In the rows, zero is written as 128.
Facts:
<1050>	Σ	<172>; <105>	Σ	<557>; <105>	Σ	<565>
<1107>	Σ	<601>; <1107>	Σ	<975>; <1189>	Σ	<765>
<1283>	Σ	<1433>; <1287>	Σ	<309>; <1287>	Σ	<518>
<1287>	Σ	<1218>; <1323>	Σ	<95>; <1323>	Σ	<1175>
<1323>	Σ	<518>; <1323>	Σ	<1336>; <1323>	Σ	<488>
<1354>	Σ	<1375>; <1354>	Σ	<1244>; <1442>	Σ	<601>
<1444>	Σ	<129>; <1444>	Σ	<1310>; <1444>	Σ	<1395>
<1445>	Σ	<1493>; <1445>	Σ	<1244>; <1445>	Σ	<932>
<1495>	Σ	<501>; <1495>	Σ	<1401>; <1495>	Σ	<1433>
<169>	Σ	<601>; <169>	Σ	<932>; <170>	Σ	<538>
<17>	Σ	<1291>; <17>	Σ	<1395>; <190>	Σ	<737>
<190>	Σ	<1377>; <190>	Σ	<601>; <190>	Σ	<606>
<313>	Σ	<75>; <313>	Σ	<933>; <313>	Σ	<433>
<321>	Σ	<299>; <321>	Σ	<1350>; <321>	Σ	<225>
<321>	Σ	<492>; <321>	Σ	<433>; <321>	Σ	<1385>
<321>	Σ	<877>; <328>	Σ	<1264>; <362>	Σ	<2>
<36>	Σ	<565>; <416>	Σ	<1190>; <416>	Σ	<1160>
<428>	Σ	<1424>; <431>	Σ	<440>; <431>	Σ	<1241>
<431>	Σ	<826>; <474>	Σ	<836>; <503>	Σ	<26>
<503>	Σ	<518>; <503>	Σ	<1472>; <507>	Σ	<133>
<507>	Σ	<1291>; <56>	Σ	<116>; <595>	Σ	<1350>
<595>	Σ	<836>; <612>	Σ	<1499>; <612>	Σ	<635>
<612>	Σ	<594>; <613>	Σ	<450>; <651>	Σ	<1244>
<653>	Σ	<1190>; <653>	Σ	<691>; <681>	Σ	<923>
<681>	Σ	<299>; <681>	Σ	<501>; <681>	Σ	<235>
<692>	Σ	<933>; <692>	Σ	<440>; <692>	Σ	<1285>
<692>	Σ	<1191>; <702>	Σ	<963>; <702>	Σ	<147>
<707>	Σ	<1415>; <738>	Σ	<299>; <738>	Σ	<843>
<750>	Σ	<933>; <750>	Σ	<1132>; <781>	Σ	<235>
<860>	Σ	<492>; <860>	Σ	<1395>; <905>	Σ	<501>
<905>	Σ	<225>; <919>	Σ	<309>; <919>	Σ	<538>
<919>	Σ	<172>; <919>	Σ	<975>; <931>	Σ	<1046>
<972>	Σ	<923>; <972>	Σ	<1375>; <972>	Σ	<674>
<972>	Σ	<634>; <1182>	Φ	<845>; <1190>	Φ	<1148>
<1228>	Φ	<1264>; <1244>	Φ	<845>; <1264>	Φ	<501>
<1283>	Φ	<1394>; <1291>	Φ	<1447>; <1310>	Φ	<366>
<1323>	Φ	<1295>; <1375>	Φ	<765>; <1385>	Φ	<1354>
<1395>	Φ	<845>; <1401>	Φ	<374>; <1445>	Φ	<1472>
<169>	Φ	<474>; <172>	Φ	<601>; <225>	Φ	<209>
<26>	Φ	<1394>; <313>	Φ	<1381>; <36>	Φ	<1160>
<414>	Φ	<1472>; <416>	Φ	<1050>; <433>	Φ	<518>
<43>	Φ	<761>; <440>	Φ	<1381>; <450>	Φ	<1447>
<483>	Φ	<1046>; <503>	Φ	<761>; <557>	Φ	<360>
<559>	Φ	<826>; <565>	Φ	<518>; <594>	Φ	<362>
<606>	Φ	<707>; <612>	Φ	<501>; <625>	Φ	<765>
<628>	Φ	<518>; <651>	Φ	<1264>; <674>	Φ	<360>
<75>	Φ	<1050>; <839>	Φ	<1381>; <845>	Φ	<362>
<877>	Φ	<362>; <923>	Φ	<362>; <931>	Φ	<474>
<933>	Φ	<1381>; <95>	Φ	<1050>; <970>	Φ	<737>
<975>	Φ	<1310>

Known rows:
<1190>: [107 150 143 143 162 125 150 145  60 121  65 121 107 164  63  92 163 134
  33 120 113 171 111 108 116 147 128 115 174 132 126 160 126 119]
<1182>: [129 117 131 164 133  96 151 176  89 170  89 128  96 129  62 125 135 119
  98 138 113 178  86 119 129 128 109 134 183  97 105 118 127 113]
<845>: [126 111 129 132 129  80 177 182 107 134  84 113 118 136  62 129 135 133
  90 157 113 136  91 108 133 119 104 148 200  68  92 125 118 129]
<625>: [114 128 133 158 139  95 144 150  78 168 114 117 129 127  87 103 130 113
 102 143  98 153 122 117 137 113 134 120 178 115 106 118 131 105]
<765>: [125 131 133 152 140 105 143 136  76 163 101 122 134 123  84 112 120 118
  98 146 103 148 121 115 133 116 142 111 180 126 108 126 121  97]
<428>: [107 126 154 143 129  99 139 155  78 161 116 115 131 130  99 109 104  92
  94 147 107 165 110 119 151 117 128 118 194 111  94 133 116  94]
<1415>: [123 133 135 151 135 108 140 138  81 154  94 125 136 126  82 116 108 116
  93 144 109 149 112 111 138 121 138 111 189 128 110 134 116  95]
<190>: [ 99 123 175 120 109  84 115 148  94 156 164 110 110 118 103 106 104  78
 132 136  78 180 124 126 170 138 137 130 201 142  97 132  86 126]
<360>: [117 130 139 150 137  99 142 145  79 165 113 118 131 124  89 108 118 106
  99 146 101 154 121 122 141 118 140 115 182 118 105 127 120  95]
<26>: [117 149 137 159 159  92 158 152  94 153 120 123 110 104  81 145 131 123
 110 143 114 102 121 172 128 120 145 148 157 120 117 138 123  95]
<431>: [113 120 113 155  97  93 128 162  66 157 129  84 137 124  82  52  79  73
 102 115 121 156  99 130 122 107 140 123 177  96  93 140 110  94]
<492>: [126 117  65 152 120  86 164 154 105 145 101 105 148 133  60 100 106 125
 101 182 105 138 125 106 154 145 148  95 163 153 132 139 104  74]
<1323>: [ 89 144 174 147 145  79 151 180  96 158 154 105  97 111 113 145 110  81
 108 147 117 130 111 184 153 117 122 168 176  87  92 149 124  86]
<95>: [132 140 147 203 140 119 133 152 111 123 114 123 107 143  99 151 118 128
  75 152 120 112 136 160 128  95 134 173 140 124 121 192  93 126]
<613>: [108 129 153 144 131 100 137 153  78 162 117 114 129 129 100 110 104  91
  94 146 107 166 113 119 151 117 127 119 194 111  94 135 119  93]
<1495>: [ 96 129 129 156 135  81 157 176  81 164 109  94 134 128  99 105 125  81
 101 178 134 180 112  99 191 132 149 133 177 100 113 152 113  71]
<1107>: [103 131 170 126 115  84 120 145 100 152 161 113 103 110  96 121 106  85
 136 137  84 161 124 141 164 142 141 136 194 147 104 141  85 122]
<877>: [122 115  63 135 121  68 191 169 114 115  91  86 162 137  60  96 123 137
  94 190 124 102 122  85 157 129 146 130 170 103 126 144 106  96]

Rows:
No name comes twice in this set of rows, the named rows included.
[ 95 138 176 126 123  81 132 161 100 152 167 106  95 109 106 130 102  77
 124 140  95 147 117 169 160 134 133 151 189 123  97 148  95 107] => <919>
[116 153 146 145 143  97 149 146 101 140 120 127 106 101  83 155 108 115
 112 144 116 107 117 172 138 131 144 147 170 137 116 155 105  93] => <1218>
[110 116 103 157  92  88 128 168  67 158 132  76 139 126  80  43  75  71
 104 117 124 154  98 132 123 113 144 122 173  93  93 138 110  87] => <692>
[147 111  72 214  97 116 125 154  97 123  98  93 145 164  70  62 106 126
  74 141 122 141 135 100 118  99 150 133 131 132 131 179  86 129] => <75>
[104 118 107 148 121  79 159 172  92 159 122  89 137 134  89  91 107  86
  98 172 113 166 114 115 169 135 139 119 173 112 110 144 110  74] => <595>
[125 138 135 143 134  93 133 131 104 142 131 130 106 104  70 129 130 131
 134 132  86 123 131 141 134 138 155 132 169 164 128 127  97 133] => <975>
[122 138  92 168 141  96 162 150  88 147  74 115 145 119  69 114 134 126
 104 178 138 153 120  84 172 137 168 115 164 139 139 152 104  77] => <235>
[108 121 161 135 120  77 120 143  90 167 161 111 110 113  95 102 135  95
 143 138  76 173 134 115 162 134 150 129 188 141 109 116  96 137] => <169>
[120 123  65 165 129  83 163 161  97 148  96 101 143 129  62  89 122 123
 103 170 122 143 120 101 155 138 153 111 154 136 136 138 114  79] => <1385>
[107 138 163 132 126  88 135 152  98 146 146 113 103 112  96 132 104  92
 118 139  98 141 118 159 152 136 137 141 184 133 102 148  96 106] => <170>
[110 124 146 155 139  92 141 156  75 173 126 110 128 130  96 101 130 101
  99 143  99 163 121 119 141 110 131 122 182 102 100 113 130 103] => <931>
[125 128  66 169 135  90 165 156  95 146  85 103 147 127  56  95 131 132
 100 173 129 140 121  91 157 138 162 114 149 138 144 142 114  80] => <225>

Now the same things, written a new way:
Known rows:
<518>: [ 86 157 126 153  75 110  90 137 109 109 125 143 135 164 131  89  89 142
 163 137  81 165 111  85 117 147 127 148  95 150 134 145 144 159  67 135
 141 173 113 189 137 135  81 169]
<1132>: [ 94 149 132 168 107 125  93 139 139 125 147 132 120 166 114 102  90 129
 156 128  71 147 104 109 146 158 121 131  84 146 120 135 139 160  83 154
 138 146 117 186 140 137  62 138]
<1447>: [102 135 129 188  87 130  94 136 115 131 129 107 125 183 133 101 105 124
 161 143  58 154  93 108 143 151 132 130  90 137 122 123 131 137  83 145
 136 160 117 177 144 143  41 170]
<129>: [ 90 134 133 173 101 116 101 135 118 120 133 140 119 165 120 109  98 137
 144 131  85 157 100 103 144 152 111 128  99 131 136 131 127 146  81 149
 138 152 115 175 146 132  62 154]
<860>: [113 110 122 173  79 119 128 103 121  93 107 164  88 148  90 142 100 161
 133 135 105 174 108  91 135 146  68 117  85  71 139 121 129 150 103 144
 125 163 149 155 153 124  45 192]
<1264>: [ 93 144 135 168 104 113  90 139 129 117 137 144 126 169 123  98  90 138
 153 128  77 162  98 100 148 156 116 131  90 145 129 141 141 149  77 152
 143 155 108 184 147 139  79 160]
<1291>: [110 107 136 178 110 106 101 131 117 130 129 131 104 163  97 111  96 136
 129 116  99 158  87 104 155 135 116 113  93 106 118 117 124 128  90 160
 142 154 118 154 154 131  34 171]
<133>: [ 94 137 132 172 103 116  99 135 121 122 133 142 121 166 120 109  99 136
 147 128  84 154 100 100 144 152 112 132  94 135 133 130 131 146  82 151
 138 148 115 178 146 132  64 152]
<765>: [ 85 139 128 175  91 125  91 126 104 114 126 118 110 175 127  91 102 121
 159 146  62 176 100 107 136 154 134 130  94 135 117 136 157 155  74 152
 135 170 112 189 143 142  55 171]
<963>: [ 92 143 131 169 101 118  94 143 127 123 137 132 125 173 123  98  95 137
 154 129  77 152  99 102 147 151 117 134  96 142 127 134 131 145  78 148
 139 152 115 182 145 137  72 150]
<1241>: [ 93 143 131 168 102 119  95 143 131 124 140 136 122 170 122  99  94 131
 152 127  75 152 102 105 147 153 119 132  91 143 126 132 133 149  77 150
 138 151 114 185 141 137  73 144]
<1046>: [ 65 156 125 177  90 117 104 144 108 121 113 109 101 179 129 115  91 136
 165 138  96 152 121 119 108 164 129 135  77 129 136 132 120 149  62 145
 134 161 104 207 135 150  52 136]
<1375>: [ 76 121 136 162 122 104  92 133 128 108 132 125  99 189  99  80  92 128
 156 113  69 167  86 116 153 140 132 119 109 128 106 120 159 143  68 158
 151 166  95 205 154 120  87 171]
<169>: [ 98 127 139 196  57 111  67 155 178 111 143 182  57 221 111 122  84 154
 132 109  48 157  75 132 198 191  72 146  51 122 154 149 133 139  79  94
 117 230 126 180 147 107 107  98]
<306>: [ 86 140 128 173 105 116  93 141 127 122 135 135 123 176 123 100  94 134
 150 130  75 151  97 101 145 155 116 134  90 143 129 134 131 146  76 147
 138 154 112 184 146 136  70 147]
<1228>: [ 96 138 135 162 119 103  84 145 139 119 141 145 122 168 111  94  83 140
 142 122  80 159  91  99 155 151 116 129  92 146 122 140 136 147  75 156
 149 152 104 182 151 136  89 158]
<428>: [104 142 119 163  79 121 100 135 153 103 125 140 101 177 110 108  84 159
 165 134  67 156 101  93 135 145 102 131  75 118 118 127 145 156  85 125
 131 170 131 182 142 138  80 161]
<1395>: [109 109 137 184 119 105 118 115 106 118 121 163 104 139  94 121  95 147
 113 113 130 158  92 105 163 146  89 112 100  94 135 110 113 130  97 163
 136 141 121 155 158 125  46 163]

Rows:
No name comes twice in this set of rows, the named rows included.
[ 91 135 121 164  88 119 111 138 157  96 116 132 103 195 114 112  90 161
 177 133  57 161  96 103 137 139 100 125  94 109 124 116 153 143  79 123
 136 156 118 194 144 128 106 166] => <972>
[ 71 144 105 167  72 123 118 152 110 121 127 113 108 167 130  90 114 129
 143 138  56 145 109 112 140 139 127 141 113 149 121 123 127 159  68 128
 117 159 122 188 135 131  51 127] => <1472>
[ 68 146 127 169 122 100  98 159 127 122 122 118  87 179 102 103  80 151
 144 116 101 147 110 116 126 156 125 125  81 133 122 136 118 143  57 157
 141 159  96 199 142 148  68 128] => <483>
[102 145 111 158  94 107 107 146 166  98 126 145  88 166  92  99  71 168
 147 116  77 142 102  98 144 137 101 130  74 120 109 121 145 160  82 127
 128 162 128 181 143 141  88 138] => <416>
[ 74 157 130 176 102 128  92 160 128 114 104 124 124 183 154 118 121 148
 172 157  45 187 101  89 143 149 102 119  98 136 136 146 150 120  68 152
 138 130 101 173 141 157 110 158] => <501>
[ 82 136 130 172 102 116  97 136 131 119 138 134 123 184 121 102  96 129
 158 126  74 153  93 115 151 150 118 134 103 141 133 125 133 143  76 143
 143 157 106 193 146 123  83 147] => <1493>
[104 128 134 218  27 131  75 150 116 141 143 139  82 209 152 113 111  91
 126 141  12 166  67 147 205 190  98 147  61 147 137 147 129 136  76  97
 121 216 115 165 147 131  46 110] => <601>
[ 85 151 108 170 104 125 109 169 169  98  83 112  93 202 136 130 120 186
 177 159  28 191  98  75 139 133  78 108  86 109 120 138 156 118  71 138
 123 129 113 163 145 165 132 162] => <681>
[ 86 145 125 164  83 126 102 127 103 112 135 139 129 158 140  96 109 113
 154 145  48 175 101 108 146 153 118 138 105 147 125 138 155 163  75 140
 140 154 114 187 142 134  70 170] => <1295>
[ 60 100 111 156  84 106 132 132 166  84 134 132  60 219  79  96  88 140
 164 101  48 139  80 149 161 131 102 128 121 100 115  86 150 156  71  98
 132 184 119 230 151  86 104 134] => <1445>

